M =
[[ 64   7  37 -27 -27 -24 -26 -20  28 -34   3 -33]
 [ 29  37  -3  12   7 -14  25 -14  12  21 -22  -5]
 [ 67  12  31 -20 -30 -27 -30 -15  27 -34  -2 -28]
 [  2  24  45 -20 -12  28  10   0  34  -8 -19  26]
 [ 18 -40  34 -23 -22 -40   9   4  53 -18   3 -15]
 [ 65   8  35 -20 -27 -27 -27 -16  27 -32   0 -30]
 [ 29 -39  -2 -37 -23 -14   4 -18 -40  66 -27 -17]
 [ 70   9  32 -19 -27 -24 -26 -14  28 -34   2 -34]
 [ -5  23  47 -21 -12  32   7   0  39  -4 -16  34]]
M[0][0]: 64
M[:, 3]: [-27, 12, -20, -20, -23, -20, -37, -19, -21]
M[-2][-11]: 9
M[-3][-6]: 4
M[2][-9]: -20
M[3][-2]: -19
M[4][9]: -18
M[:, 6]: [-26, 25, -30, 10, 9, -27, 4, -26, 7]
M[4][-7]: -40
M[5]: [65, 8, 35, -20, -27, -27, -27, -16, 27, -32, 0, -30]
M[4][-1]: -15
M[-7][4]: -30
M[-8][-6]: 25
M[-9][6]: -26
M[-3]: [29, -39, -2, -37, -23, -14, 4, -18, -40, 66, -27, -17]
M[-7][-6]: -30
M[-8][4]: 7
M[-5][7]: 4
M[2][1]: 12
M[-9][2]: 37
M[:, 9]: [-34, 21, -34, -8, -18, -32, 66, -34, -4]
M[:, 10]: [3, -22, -2, -19, 3, 0, -27, 2, -16]
M[:, -10]: [37, -3, 31, 45, 34, 35, -2, 32, 47]
M[4]: [18, -40, 34, -23, -22, -40, 9, 4, 53, -18, 3, -15]
M[8][-10]: 47
M[5][-2]: 0
M[-6][-8]: -12
M[-7][10]: -2
M[1][-3]: 21
M[-8][8]: 12
M[-1][-9]: -21
M[1][-10]: -3
M[:, 7]: [-20, -14, -15, 0, 4, -16, -18, -14, 0]
M[0][1]: 7
M[-6][-10]: 45

X =
[[ 46 -27 -47  24 -37   5  33 -50 -45 -43   4]
 [ 16  37  28  62 -67 -30  -6   4  15  41 -20]
 [-24 -50  29 -69 -58 -10  38  45   4 -19 -59]
 [ 75  35 -25 -62  -9  53 -22  -2  41  33  30]
 [-62 -10 -46  52  15  25 -44  42  51 -55  14]
 [-39 -29  -7  34  65  51  51 -29 -11  51 -23]
 [-19  10  49 -33  38 -25 -59 -49 -54 -22  15]
 [ 38  33 -18  -8  64 -55  69  47  39 -25  10]]
Rows and columns are counted from 0.
(0, 0) = 46
(3, 6) = -22
(5, 2) = -7
(5, 0) = -39
(5, 5) = 51
(2, 7) = 45
(7, 1) = 33
(7, 5) = -55
(4, 2) = -46
(0, 5) = 5
(4, 6) = -44
(0, 10) = 4
(0, 4) = -37
(1, 0) = 16
(2, 10) = -59
(6, 2) = 49
(5, 10) = -23
(2, 5) = -10
(6, 8) = -54
(2, 1) = -50
(0, 2) = -47
(1, 10) = -20
(7, 4) = 64
(4, 9) = -55
(2, 9) = -19
(6, 9) = -22
(4, 4) = 15
(6, 5) = -25
(5, 7) = -29
(3, 3) = -62
(2, 0) = -24

B =
[[  4 -47  38 -58  44 -15  11  41  67 -21  59  25  54]
 [ -4  15  45 -45  24  72 -68 -68  25 -39 -48 -36  15]
 [-69 -50  58 -65  -8  11  11 -57  39  26 -58 -17 -45]
 [-16 -26  55  17  -2  67  -1 -74  66  20  16  31  -5]
 [ 79 -69 -52 -33 -68  38  46  62  33  48  79 -39   4]]
B[0, 0] -> 4
B[2, 1] -> -50
B[1, 0] -> -4
B[:, 2] -> [38, 45, 58, 55, -52]
B[:, 8] -> [67, 25, 39, 66, 33]
B[3, 6] -> -1
B[2] -> [-69, -50, 58, -65, -8, 11, 11, -57, 39, 26, -58, -17, -45]
B[3, 7] -> -74
B[2, 6] -> 11
B[0, 3] -> -58
B[1] -> [-4, 15, 45, -45, 24, 72, -68, -68, 25, -39, -48, -36, 15]
B[0, 4] -> 44
B[4] -> [79, -69, -52, -33, -68, 38, 46, 62, 33, 48, 79, -39, 4]
B[4, 6] -> 46
B[3, 5] -> 67
B[0, 11] -> 25
B[2, 8] -> 39
B[1, 6] -> -68
B[0, 6] -> 11
B[3, 9] -> 20
B[:, 1] -> [-47, 15, -50, -26, -69]
B[4, 1] -> -69
B[4, 12] -> 4
B[2, 4] -> -8
B[2, 12] -> -45
B[:, 12] -> [54, 15, -45, -5, 4]
B[1, 11] -> -36

A =
[[ 18  37 -52  20 -29]
 [-68  18  59  25 -20]
 [-25 -45 -53  71  34]
 [ 42  38 -38  37  32]
 [ 38  30 -22 -23  38]]
Rows and columns are counted from 0.
(0, 0) => 18
(3, 4) => 32
(2, 4) => 34
(0, 1) => 37
(1, 0) => -68
(3, 1) => 38
(3, 2) => -38
(3, 0) => 42
(2, 0) => -25
